Below is a small trained network, with its code and all its weights. Each question gives an input and a class and asks what happens when units are switched off, that is, made to give their printed mean instead of their output.

import numpy as np


def w(rows, s, z=0):
    codes = np.array(rows[::2]) - 128.0
    scale = np.full(codes.shape[1], s)
    scale[-1] = z or s
    return codes * scale


def norm(h):
    return h / np.sqrt((h * h).mean(-1, keepdims=True) + 1e-5)


def f(y):
    return y / 2 * (1 + np.tanh(0.7978845608 * (y + 0.044715 * y**3)))


def log_softmax(a):
    a = a - a.max(-1, keepdims=True)
    return a - np.log(np.exp(a).sum(-1, keepdims=True))


def net(x, mask):
    res = np.array(x, float).reshape(1, 2) / 4 @ E
    u = 0
    for l in range(2):
        y = f(norm(res) @ A[l][:, :-1].T + A[l][:, -1])
        res = res + np.where(mask[u : u + 16], y, B[l][:, -1]) @ B[l][:, :-1]
        u += 16
    return log_softmax(norm(res)[-1] @ U[:, :-1].T + U[:, -1])


A, B = {}, {}
E = w([
[81,102,254,125,152,190],'x0',
[215,73,169,190,167,172],'x1',
],0.0089)
A[0] = w([
[44,30,29,129,234,163,135],'0.n1',
[162,124,162,158,104,96,124],'0.n2',
[98,111,173,145,103,163,158],'0.n3',
[226,183,184,108,116,123,107],'0.n4',
[149,157,141,104,180,102,218],'0.n5',
[154,177,145,135,138,112,149],'0.n6',
[98,115,106,66,241,199,125],'0.n7',
[154,125,136,133,180,113,90],'0.n8',
[61,123,122,165,80,78,101],'0.n9',
[67,73,36,198,103,158,91],'0.n10',
[136,110,130,190,87,143,180],'0.n11',
[138,154,69,120,173,148,170],'0.n12',
[116,177,139,122,121,88,123],'0.n13',
[153,112,98,99,118,110,68],'0.n14',
[133,173,108,118,175,166,255],'0.n15',
[170,169,161,101,2,141,101],'0.n16',
],0.0076,0.0025)
B[0] = w([
[139,133,146,109,128,116,133],'0.n1',
[75,97,105,108,164,105,151],'0.n2',
[162,116,136,145,86,1,254],'0.n3',
[58,83,89,85,164,123,165],'0.n4',
[137,84,122,79,89,132,186],'0.n5',
[131,113,129,109,123,125,142],'0.n6',
[156,144,121,173,78,41,183],'0.n7',
[65,114,106,118,182,103,137],'0.n8',
[136,32,106,83,209,161,184],'0.n9',
[142,164,231,147,134,69,159],'0.n10',
[79,67,91,74,127,126,191],'0.n11',
[151,100,174,94,45,122,200],'0.n12',
[143,65,130,79,216,120,167],'0.n13',
[143,189,246,167,157,70,142],'0.n14',
[140,74,121,65,86,126,214],'0.n15',
[145,113,127,106,173,144,128],'0.n16',
],0.0088,0.0023)
A[1] = w([
[112,132,55,142,147,125,60],'1.n1',
[151,165,73,146,125,133,63],'1.n2',
[41,138,59,180,112,86,100],'1.n3',
[107,163,139,70,123,136,107],'1.n4',
[146,109,119,170,183,155,8],'1.n5',
[204,178,73,167,109,130,67],'1.n6',
[6,221,80,94,159,196,202],'1.n7',
[96,154,216,173,114,155,93],'1.n8',
[149,98,130,92,136,109,123],'1.n9',
[167,157,226,67,119,225,42],'1.n10',
[54,183,214,167,102,164,130],'1.n11',
[133,149,71,140,143,125,85],'1.n12',
[211,158,123,111,209,173,59],'1.n13',
[156,80,100,191,185,226,5],'1.n14',
[174,208,66,157,108,126,101],'1.n15',
[57,83,136,128,139,201,172],'1.n16',
],0.012,0.0021)
B[1] = w([
[144,118,234,129,134,107,152],'1.n1',
[147,139,190,113,131,144,143],'1.n2',
[125,155,88,160,42,158,158],'1.n3',
[142,85,107,173,142,141,191],'1.n4',
[147,77,105,132,158,116,143],'1.n5',
[78,189,128,55,150,115,197],'1.n6',
[135,8,47,183,230,144,217],'1.n7',
[102,223,110,56,139,139,230],'1.n8',
[92,171,124,160,81,132,254],'1.n9',
[119,137,104,160,17,89,169],'1.n10',
[146,187,208,72,164,117,221],'1.n11',
[135,136,215,153,158,130,142],'1.n12',
[102,149,110,154,30,102,133],'1.n13',
[99,49,39,153,213,148,211],'1.n14',
[110,167,212,97,155,148,194],'1.n15',
[150,186,143,110,99,94,221],'1.n16',
],0.014,0.0039)
U = w([
[91,203,188,45,164,82,217],'0',
[96,27,38,154,210,108,223],'1',
[97,128,74,174,3,88,191],'2',
[117,126,152,184,130,173,25],'3',
[188,115,155,170,124,147,20],'4',
[148,127,112,153,118,177,21],'5',
[170,84,173,143,106,180,1],'6',
[202,108,174,179,124,148,18],'7',
],0.015,0.005)

Each question gives the input, the list of numbers given to net, and the class t.
The units are the neurons (one row each of A and B). Each row of codes is followed by its name. A weight is (code - 128) times the scale printed after its matrix; where a second scale follows, it is the last column's (A, B and U).
mask holds one flag per neuron, layer by layer. A switched-off neuron (its flag False) gives its mean, the last column of its row in B, instead of its output. The means were averaged over made-up inputs and are rounded, as every weight is.
A unit's drop is (log p(t) with every unit on - log p(t) with that unit switched off) / (log p(t) with every unit on - log p(t) with every unit switched off).
The circuit of an input: a set's keep is (log p(t) with only the set's units on - log p(t) with every unit switched off) / (log p(t) with every unit on - log p(t) with every unit switched off). Starting from the 12 units with the biggest drops (on a tie, the unit counted first), units are removed one at a time, each time the one whose removal leaves the highest keep (on an exact tie, the one counted first), for as long as the keep stays at least 0.8.
circuit, biggest first: the units of the circuit, biggest drop first
top k neurons: the k neurons with the biggest drops, biggest first
top k neurons in layer l: the k neurons of layer l with the biggest drops, biggest first
drop when u is switched off: that unit's drop, to one decimal
input [-5,5], class 0: circuit, biggest first : 1.n6
input [-3,0], class 2: top 3 neurons : 0.n12, 0.n7, 0.n10
input [-3,1], class 2: circuit, biggest first : 1.n11, 1.n7
input [6,7], class 1: top 2 neurons in layer 0 : 0.n10, 0.n14
input [-5,-6], class 1: top 2 neurons : 1.n7, 0.n7
input [0,3], class 2: top 2 neurons : 0.n9, 0.n4
input [1,-1], class 2: top 2 neurons in layer 1 : 1.n7, 1.n14
input [-2,2], class 2: top 2 neurons : 1.n7, 1.n14
input [-3,-1], class 2: top 3 neurons in layer 0 : 0.n7, 0.n12, 0.n3
input [3,-3], class 2: top 3 neurons : 0.n14, 1.n7, 0.n10
input [-7,-7], class 0: top 2 neurons : 1.n15, 0.n4
input [-4,-7], class 1: top 2 neurons : 0.n3, 1.n7
input [-3,-4], class 1: top 2 neurons in layer 0 : 0.n7, 0.n3
input [7,-8], class 1: circuit, biggest first : 1.n7
input [-8,8], class 0: top 2 neurons : 1.n6, 0.n9
input [-1,3], class 2: drop when 0.n11 is switched off : 0.6
input [-7,-5], class 0: drop when 0.n7 is switched off : 0.0
input [-8,-6], class 0: drop when 1.n15 is switched off : 0.1
